Here is a tiny trained network, its code and every weight. The questions are about switching its units off for an input and a target symbol, where a switched-off unit gives its printed mean instead of its output.

import numpy as np


def w(rows, s, z=0):
    codes = np.array(rows[::2]) - 128.0
    scale = np.full(codes.shape[1], s)
    scale[-1] = z or s
    return codes * scale


def norm(h):
    return h / np.sqrt((h * h).mean(-1, keepdims=True) + 1e-5)


def f(y):
    return np.maximum(y, 0)


def softmax(a):
    e = np.exp(a - a.max(-1, keepdims=True))
    return e / e.sum(-1, keepdims=True)


def log_softmax(a):
    a = a - a.max(-1, keepdims=True)
    return a - np.log(np.exp(a).sum(-1, keepdims=True))


def net(x, mask):
    ids = ['ΔΩαβγεζηλμσφ'.index(c) for c in x.split()]
    T = len(ids)
    res = E[ids] + P[:T]
    q, k, v = (norm(res) @ M[0].T for M in (Q, K, V))
    z = softmax(np.where(np.tri(T) > 0, q @ k.T / 4**0.5, -1e9)) @ v
    res = res + np.where(mask[0], z, O[0][:, -1]) @ O[0][:, :-1]
    y = f(norm(res) @ A[0][:, :-1].T + A[0][:, -1])
    res = res + np.where(mask[1:25], y, B[0][:, -1]) @ B[0][:, :-1]
    return log_softmax(norm(res)[-1] @ U[:, :-1].T + U[:, -1])


Q, K, V, O, A, B = {}, {}, {}, {}, {}, {}
E = w([
[157,166,247,150,147,135,29,209],'Δ',
[149,87,26,191,126,82,191,142],'Ω',
[112,238,145,114,96,146,227,224],'α',
[164,74,210,192,73,41,133,89],'β',
[216,77,132,225,170,164,52,158],'γ',
[126,133,159,174,145,215,226,204],'ε',
[64,170,63,96,198,164,35,145],'ζ',
[92,187,111,111,83,24,176,186],'η',
[154,118,50,137,116,92,35,38],'λ',
[236,233,32,152,100,171,100,124],'μ',
[16,76,95,152,210,165,161,174],'σ',
[122,76,191,177,161,217,33,51],'φ',
],0.011)
P = w([
[185,52,102,46,121,117,141,189],'0',
[134,57,129,111,99,126,122,173],'1',
[154,113,123,102,195,91,138,149],'2',
[108,100,123,150,106,116,109,181],'3',
[140,133,132,131,202,88,151,131],'4',
[87,121,122,184,103,114,103,174],'5',
[132,151,134,157,215,82,154,117],'6',
[58,138,121,222,91,115,106,153],'7',
[123,177,143,183,228,72,164,85],'8',
[43,143,116,244,99,116,95,150],'9',
],0.011)
Q[0] = w([
[74,147,109,207,136,115,124,111],'h0',
[178,78,137,9,153,129,157,106],'h0',
[110,115,132,93,61,127,108,144],'h0',
[127,200,148,186,224,70,142,107],'h0',
],0.015)
K[0] = w([
[123,189,147,184,158,118,136,118],'h0',
[148,58,113,45,39,170,103,186],'h0',
[173,104,128,71,169,143,145,118],'h0',
[66,166,121,247,101,141,104,134],'h0',
],0.014)
V[0] = w([
[247,126,84,190,132,47,157,75],'h0',
[172,213,254,28,60,120,127,186],'h0',
[69,125,95,43,79,13,60,94],'h0',
[161,232,22,30,160,114,189,151],'h0',
],0.0061)
O[0] = w([
[202,122,198,48,202,42,143,139,245],'h0',
[111,233,186,255,114,92,153,124,6],'h0',
[51,161,74,106,176,72,22,150,5],'h0',
[129,183,82,133,242,136,158,51,156],'h0',
],0.0084,0.0024)
A[0] = w([
[150,83,135,2,152,153,129,130,116],'n0',
[178,179,148,119,139,225,49,120,65],'n1',
[149,103,38,164,107,96,133,95,155],'n2',
[169,123,99,181,214,127,117,159,131],'n3',
[87,203,93,52,70,82,214,132,117],'n4',
[130,100,170,127,113,133,168,119,29],'n5',
[98,149,64,171,176,86,66,160,57],'n6',
[63,182,169,61,136,182,155,175,137],'n7',
[117,195,142,206,188,112,165,82,2],'n8',
[113,104,80,135,127,81,196,147,150],'n9',
[118,149,175,101,145,73,61,188,88],'n10',
[66,103,35,139,93,59,227,156,100],'n11',
[141,117,121,57,58,157,114,163,124],'n12',
[124,170,127,184,99,163,120,134,124],'n13',
[110,183,125,170,125,91,97,111,93],'n14',
[75,122,92,132,174,177,128,155,186],'n15',
[165,211,92,85,92,130,145,161,132],'n16',
[120,122,176,128,134,110,126,169,119],'n17',
[102,78,93,153,124,38,72,79,50],'n18',
[127,85,75,89,114,169,169,47,82],'n19',
[126,129,204,143,104,108,130,143,146],'n20',
[111,173,123,197,146,91,85,143,108],'n21',
[171,105,140,162,105,68,171,109,113],'n22',
[113,158,142,212,96,196,182,68,136],'n23',
],0.01,0.0055)
B[0] = w([
[122,197,121,159,18,89,120,60,254],'n0',
[72,140,147,169,245,192,94,118,166],'n1',
[118,143,141,76,152,171,177,97,209],'n2',
[63,51,87,99,96,162,207,175,250],'n3',
[76,3,79,171,73,105,101,72,175],'n4',
[108,130,186,114,107,89,91,194,141],'n5',
[138,86,154,95,99,65,224,206,191],'n6',
[155,182,217,90,41,83,168,130,180],'n7',
[220,96,43,158,134,160,46,127,211],'n8',
[80,183,176,99,227,171,150,105,213],'n9',
[148,174,61,130,135,209,74,146,201],'n10',
[138,93,175,163,232,148,119,111,214],'n11',
[166,109,73,194,179,102,89,95,203],'n12',
[80,185,83,96,76,91,159,132,193],'n13',
[142,92,158,142,100,96,75,52,177],'n14',
[118,175,194,118,82,146,72,142,220],'n15',
[64,145,132,229,139,124,117,80,188],'n16',
[91,139,172,117,174,146,118,127,181],'n17',
[103,168,190,96,76,134,118,139,168],'n18',
[139,148,220,110,133,113,84,65,170],'n19',
[127,146,95,151,207,137,129,111,204],'n20',
[125,68,134,128,138,45,132,56,206],'n21',
[189,161,180,110,139,125,119,178,200],'n22',
[139,174,93,38,72,150,117,161,229],'n23',
],0.0071,0.0059)
U = w([
[83,181,163,196,91,99,161,136,187],'Δ',
[158,95,131,25,91,89,123,72,48],'Ω',
[140,162,52,166,153,158,138,111,251],'α',
[146,182,167,153,182,130,56,205,93],'β',
[219,100,223,149,112,79,114,128,25],'γ',
[154,157,172,77,84,205,196,199,23],'ε',
[2,89,152,96,138,197,140,137,137],'ζ',
[53,57,102,176,180,33,113,128,62],'η',
[72,137,83,43,104,119,88,179,144],'λ',
[162,115,132,95,232,137,178,113,161],'μ',
[102,68,167,155,126,224,69,51,29],'σ',
[150,4,102,157,84,151,130,199,238],'φ',
],0.0092,0.0024)

Each question gives the input, a string of symbols that net reads in full, and the target symbol t.
The units are the heads (4 rows each of Q, K, V and O) and the neurons (one row each of A and B). Each row of codes is followed by its name. A weight is (code - 128) times the scale printed after its matrix; where a second scale follows, it is the last column's (O, A, B and U).
mask holds one flag per unit, heads first, then neurons. A switched-off unit (its flag False) gives its mean, the last column of its rows in O or B, instead of its output. The means were averaged over made-up inputs and are rounded, as every weight is.
A unit's drop is (log p(t) with every unit on - log p(t) with that unit switched off) / (log p(t) with every unit on - log p(t) with every unit switched off).
The circuit of an input: a set's keep is (log p(t) with only the set's units on - log p(t) with every unit switched off) / (log p(t) with every unit on - log p(t) with every unit switched off). Starting from the 12 units with the biggest drops (on a tie, the unit counted first), units are removed one at a time, each time the one whose removal leaves the highest keep (on an exact tie, the one counted first), for as long as the keep stays at least 0.8.
units of the circuit, in order: the units of the circuit, biggest drop first
top k neurons: the k neurons with the biggest drops, biggest first
drop of u: that unit's drop, to one decimal
input φ λ σ Ω ζ λ α μ Δ, target μ: units of the circuit, in order -> [h0, n3]
input ζ σ μ ε μ, target ε: units of the circuit, in order -> [h0, n23]
input η η φ α ζ Δ α φ, target α: units of the circuit, in order -> [h0, n8]
input Ω α β φ Δ β ζ β μ, target β: units of the circuit, in order -> [h0, n0, n10]
input λ Ω α α η, target η: units of the circuit, in order -> [n4]
input ζ σ σ β β α α Ω, target μ: units of the circuit, in order -> [n11, n2]
input ζ η η μ β, target μ: units of the circuit, in order -> [h0, n0]
input σ ε β ζ, target β: units of the circuit, in order -> [h0, n3]
input σ ζ λ α Ω α, target Ω: units of the circuit, in order -> [h0, n0]
input γ ζ μ η ε σ λ, target σ: units of the circuit, in order -> [h0, n19]
input ζ ζ α ζ γ, target φ: top 2 neurons -> [n6, n9]
input β η β η, target β: top 2 neurons -> [n10, n3]
input ε Δ σ φ ζ ζ Δ η Δ, target η: top 3 neurons -> [n21, n6, n3]
input Ω σ β β μ ζ ε η φ, target η: top 2 neurons -> [n21, n6]
input Δ Δ η μ η α α σ, target α: top 2 neurons -> [n8, n23]
input σ ζ ε α η α γ Δ β β, target β: top 2 neurons -> [n10, n20]
input λ Δ φ, target Δ: top neuron -> [n13]
input Ω φ μ, target φ: drop of n6 -> -0.1
input φ μ β ε ε β, target ε: drop of h0 -> 0.6
input η α ζ, target α: drop of n8 -> 0.9
